Here is a tiny trained network, its code and every weight. The questions are about switching its units off for an input and a target symbol, where a switched-off unit gives its printed mean instead of its output.

import numpy as np


def w(rows, s, z=0):
    codes = np.array(rows[::2]) - 128.0
    scale = np.full(codes.shape[1], s)
    scale[-1] = z or s
    return codes * scale


def f(y):
    return np.maximum(y, 0)


def softmax(a):
    e = np.exp(a - a.max(-1, keepdims=True))
    return e / e.sum(-1, keepdims=True)


def log_softmax(a):
    a = a - a.max(-1, keepdims=True)
    return a - np.log(np.exp(a).sum(-1, keepdims=True))


def net(x, mask):
    ids = ['ΓΘΛΠΨΩαβζηξ'.index(c) for c in x.split()]
    T = len(ids)
    res = E[ids] + P[:T]
    q, k, v = (res @ M[0].T for M in (Q, K, V))
    z = softmax(np.where(np.tri(T) > 0, q @ k.T / 2**0.5, -1e9)) @ v
    res = res + np.where(mask[0], z, O[0][:, -1]) @ O[0][:, :-1]
    y = f(res @ A[0][:, :-1].T + A[0][:, -1])
    res = res + np.where(mask[1:9], y, B[0][:, -1]) @ B[0][:, :-1]
    return log_softmax(res[-1] @ U[:, :-1].T + U[:, -1])


Q, K, V, O, A, B = {}, {}, {}, {}, {}, {}
E = w([
[174,89,106,165,109],'Γ',
[188,66,145,142,131],'Θ',
[153,104,53,71,95],'Λ',
[211,146,90,79,171],'Π',
[112,99,139,129,112],'Ψ',
[159,140,140,130,165],'Ω',
[121,157,159,117,129],'α',
[108,57,180,105,126],'β',
[112,125,132,90,158],'ζ',
[85,5,102,105,187],'η',
[103,142,95,133,155],'ξ',
],0.026)
P = w([
[3,116,127,216,237],'0',
[31,155,160,40,245],'1',
[95,137,136,88,223],'2',
[89,142,166,100,137],'3',
[116,157,218,73,146],'4',
[92,163,165,93,122],'5',
[167,140,252,68,183],'6',
[232,126,202,130,122],'7',
[242,111,229,107,168],'8',
[233,102,154,85,229],'9',
[205,117,168,91,197],'10',
],0.0047)
Q[0] = w([
[112,2,136,126,48],'h1',
[151,150,146,119,147],'h1',
],0.0088)
K[0] = w([
[39,132,5,14,170],'h1',
[158,224,107,193,2],'h1',
],0.0055)
V[0] = w([
[8,67,130,65,56],'h1',
[115,148,221,176,87],'h1',
],0.012)
O[0] = w([
[209,63,32,112,235,163],'h1',
[105,156,17,216,254,3],'h1',
],0.0087,0.0031)
A[0] = w([
[127,130,199,75,160,253],'n1',
[45,133,122,114,137,195],'n2',
[175,10,133,56,75,62],'n3',
[76,189,157,197,151,71],'n4',
[146,188,76,74,171,195],'n5',
[74,72,224,97,77,147],'n6',
[105,62,121,170,135,81],'n7',
[117,214,51,102,155,239],'n8',
],0.012,0.005)
B[0] = w([
[164,114,24,166,123,224],'n1',
[179,43,130,204,126,157],'n2',
[92,138,171,109,179,248],'n3',
[16,134,255,105,95,160],'n4',
[164,195,138,133,118,175],'n5',
[169,116,103,128,106,204],'n6',
[9,125,89,177,46,141],'n7',
[159,162,160,107,160,174],'n8',
],0.0099,0.017)
U = w([
[63,138,131,148,75,122],'Γ',
[38,79,211,106,152,85],'Θ',
[237,176,144,102,74,39],'Λ',
[107,123,124,155,66,101],'Π',
[52,167,53,138,171,77],'Ψ',
[103,51,254,157,106,138],'Ω',
[79,199,222,175,184,144],'α',
[156,139,39,170,168,83],'β',
[130,157,98,112,123,107],'ζ',
[125,144,196,15,112,148],'η',
[164,72,156,199,153,255],'ξ',
],0.0091,0.0054)

Each question gives the input, a string of symbols that net reads in full, and the target symbol t.
The units are the heads (2 rows each of Q, K, V and O) and the neurons (one row each of A and B). Each row of codes is followed by its name. A weight is (code - 128) times the scale printed after its matrix; where a second scale follows, it is the last column's (O, A, B and U).
mask holds one flag per unit, heads first, then neurons. A switched-off unit (its flag False) gives its mean, the last column of its rows in O or B, instead of its output. The means were averaged over made-up inputs and are rounded, as every weight is.
A unit's drop is (log p(t) with every unit on - log p(t) with that unit switched off) / (log p(t) with every unit on - log p(t) with every unit switched off).
The circuit of an input: a set's keep is (log p(t) with only the set's units on - log p(t) with every unit switched off) / (log p(t) with every unit on - log p(t) with every unit switched off). Starting from all 9 units, units are removed one at a time, each time the one whose removal leaves the highest keep (on an exact tie, the one counted first), for as long as the keep stays at least 0.8.
circuit, biggest first: the units of the circuit, biggest drop first
most important unit: the unit with the biggest drop
top k neurons: the k neurons with the biggest drops, biggest first
input Γ η β Γ, target Θ: most important unit -> n3
input Λ β Λ α, target β: circuit, biggest first -> [n4; h1]
input η η Θ, target Θ: circuit, biggest first -> [n3; h1]
input α β β Π α ξ ξ Ω Ω ζ, target β: circuit, biggest first -> [n4; n1]
input β β β, target Ψ: circuit, biggest first -> [h1; n7]
input β ξ Ω, target β: circuit, biggest first -> [n3; n4]
input α ξ Λ β Λ β Ψ Π β α Ω, target β: circuit, biggest first -> [n4; h1]
input α Λ Λ Θ β, target η: circuit, biggest first -> [n3; h1; n6]
input α α ξ Λ α Π α Λ Ω ξ Γ, target Ω: top 2 neurons -> [n3; n1]
input α β ζ α α Ω, target α: top 2 neurons -> [n1; n6]
input ζ Ω Ω Ω, target Ω: top 2 neurons -> [n4; n5]
input Λ ξ Ω, target Λ: top 2 neurons -> [n3; n6]
input Γ α α α α α α α, target α: top 3 neurons -> [n4; n6; n1]
input ξ Ω α α ξ ξ Ω Γ, target Ω: most important unit -> n1
input α α α Ω, target α: circuit, biggest first -> [h1; n6]
input Π Ω Γ, target Λ: top 2 neurons -> [n6; n4]
input β ξ α, target β: top 2 neurons -> [n3; n4]
input ξ Λ Ψ, target η: top 3 neurons -> [n3; n2; n7]
input Ω ξ α, target Ω: top 2 neurons -> [n4; n2]
input β α α α α ξ α α α ξ, target α: circuit, biggest first -> [h1; n1; n8]
input Π Π Ψ, target Λ: top 2 neurons -> [n6; n1]
